Below is a small trained network, with its code and all its weights. Each question gives an input and a class and asks what happens when units are switched off, that is, made to give their printed mean instead of their output.

import numpy as np


def w(rows, s, z=0):
    codes = np.array(rows[::2]) - 128.0
    scale = np.full(codes.shape[1], s)
    scale[-1] = z or s
    return codes * scale


def f(y):
    return y / 2 * (1 + np.tanh(0.7978845608 * (y + 0.044715 * y**3)))


def log_softmax(a):
    a = a - a.max(-1, keepdims=True)
    return a - np.log(np.exp(a).sum(-1, keepdims=True))


def net(x, mask):
    res = np.array(x, float).reshape(1, 3) / 4 @ E
    y = f(res @ A[0][:, :-1].T + A[0][:, -1])
    res = res + np.where(mask, y, B[0][:, -1]) @ B[0][:, :-1]
    return log_softmax(res[-1] @ U[:, :-1].T + U[:, -1])


A, B = {}, {}
E = w([
[99,164,32,135,188],'x0',
[85,30,172,110,228],'x1',
[5,84,108,37,39],'x2',
],0.011)
A[0] = w([
[108,100,153,128,145,66],'n0',
[93,122,110,130,79,187],'n1',
[152,146,123,91,116,81],'n2',
[176,144,199,206,133,79],'n3',
[174,163,147,164,143,238],'n4',
[90,99,198,146,159,126],'n5',
[177,109,107,167,156,123],'n6',
[83,58,159,141,169,113],'n7',
[64,122,120,160,100,83],'n8',
[147,113,131,154,146,238],'n9',
[149,61,100,114,151,169],'n10',
[177,198,110,80,110,94],'n11',
[112,76,82,99,113,164],'n12',
[141,166,116,153,68,129],'n13',
[61,96,137,83,110,188],'n14',
[117,172,58,107,164,118],'n15',
[109,116,119,74,103,167],'n16',
[134,124,111,56,98,127],'n17',
[110,101,87,99,90,135],'n18',
[84,105,208,133,68,126],'n19',
[151,153,121,183,115,144],'n20',
[135,102,167,127,92,4],'n21',
[145,193,123,125,51,112],'n22',
[79,136,5,131,180,38],'n23',
[105,109,109,104,100,162],'n24',
[159,126,197,100,96,12],'n25',
[62,90,170,114,189,106],'n26',
[87,118,150,156,156,88],'n27',
[186,146,233,64,99,72],'n28',
[130,173,106,177,95,65],'n29',
[62,106,99,149,85,177],'n30',
[161,151,121,222,147,218],'n31',
],0.014,0.0011)
B[0] = w([
[83,116,173,104,170,165],'n0',
[153,99,187,220,133,195],'n1',
[119,165,125,125,128,138],'n2',
[150,80,106,174,81,235],'n3',
[140,65,88,136,156,214],'n4',
[102,209,143,109,137,204],'n5',
[196,93,114,186,115,203],'n6',
[99,181,153,130,175,231],'n7',
[168,47,101,201,122,177],'n8',
[153,87,109,114,131,169],'n9',
[50,180,202,57,187,176],'n10',
[90,105,166,115,160,190],'n11',
[198,119,130,174,115,194],'n12',
[18,227,254,103,174,195],'n13',
[209,130,101,163,154,244],'n14',
[52,106,75,38,122,198],'n15',
[169,103,105,167,171,200],'n16',
[188,85,142,153,118,189],'n17',
[159,84,112,151,175,200],'n18',
[161,106,96,131,63,216],'n19',
[112,126,129,144,128,181],'n20',
[97,82,100,100,124,162],'n21',
[57,208,189,135,212,223],'n22',
[96,93,52,31,110,244],'n23',
[130,121,113,156,158,187],'n24',
[106,93,85,29,86,178],'n25',
[108,167,167,137,151,238],'n26',
[89,195,175,135,166,162],'n27',
[61,121,37,41,67,207],'n28',
[67,191,149,156,127,182],'n29',
[138,104,83,194,162,212],'n30',
[178,114,95,165,91,238],'n31',
],0.0065,0.011)
U = w([
[156,123,126,251,143,252],'0',
[63,235,244,136,184,114],'1',
[83,134,68,20,74,63],'2',
],0.011,0.00035)

Each question gives the input, the list of numbers given to net, and the class t.
The units are the neurons (one row each of A and B). Each row of codes is followed by its name. A weight is (code - 128) times the scale printed after its matrix; where a second scale follows, it is the last column's (A, B and U).
mask holds one flag per neuron, in row order. A switched-off neuron (its flag False) gives its mean, the last column of its row in B, instead of its output. The means were averaged over made-up inputs and are rounded, as every weight is.
A unit's drop is (log p(t) with every unit on - log p(t) with that unit switched off) / (log p(t) with every unit on - log p(t) with every unit switched off).
The circuit of an input: a set's keep is (log p(t) with only the set's units on - log p(t) with every unit switched off) / (log p(t) with every unit on - log p(t) with every unit switched off). Starting from the 12 units with the biggest drops (on a tie, the unit counted first), units are removed one at a time, each time the one whose removal leaves the highest keep (on an exact tie, the one counted first), for as long as the keep stays at least 0.8.
units of the circuit, in order: the units of the circuit, biggest drop first
most important unit: the unit with the biggest drop
k most important neurons: the k neurons with the biggest drops, biggest first
drop of u: that unit's drop, to one decimal
input [-7,-2,7], class 0: most important unit => n1
input [4,4,4], class 0: units of the circuit, in order => n14; n28
input [6,5,0], class 2: 2 most important neurons => n23; n22
input [7,6,-1], class 2: 4 most important neurons => n23; n22; n15; n13
input [-5,7,6], class 1: 4 most important neurons => n7; n5; n26; n10
input [8,-6,-3], class 2: 2 most important neurons => n23; n15
input [-4,-3,4], class 0: 3 most important neurons => n23; n1; n15
input [-6,-5,-1], class 2: 2 most important neurons => n28; n25
input [-5,8,7], class 1: 2 most important neurons => n7; n5
input [2,-2,-1], class 1: drop of n3 => 0.3
input [3,6,6], class 0: drop of n22 => 0.2
input [3,-6,0], class 1: drop of n7 => 0.0
input [-3,7,6], class 1: drop of n0 => 0.3
input [-8,6,-5], class 2: most important unit => n28
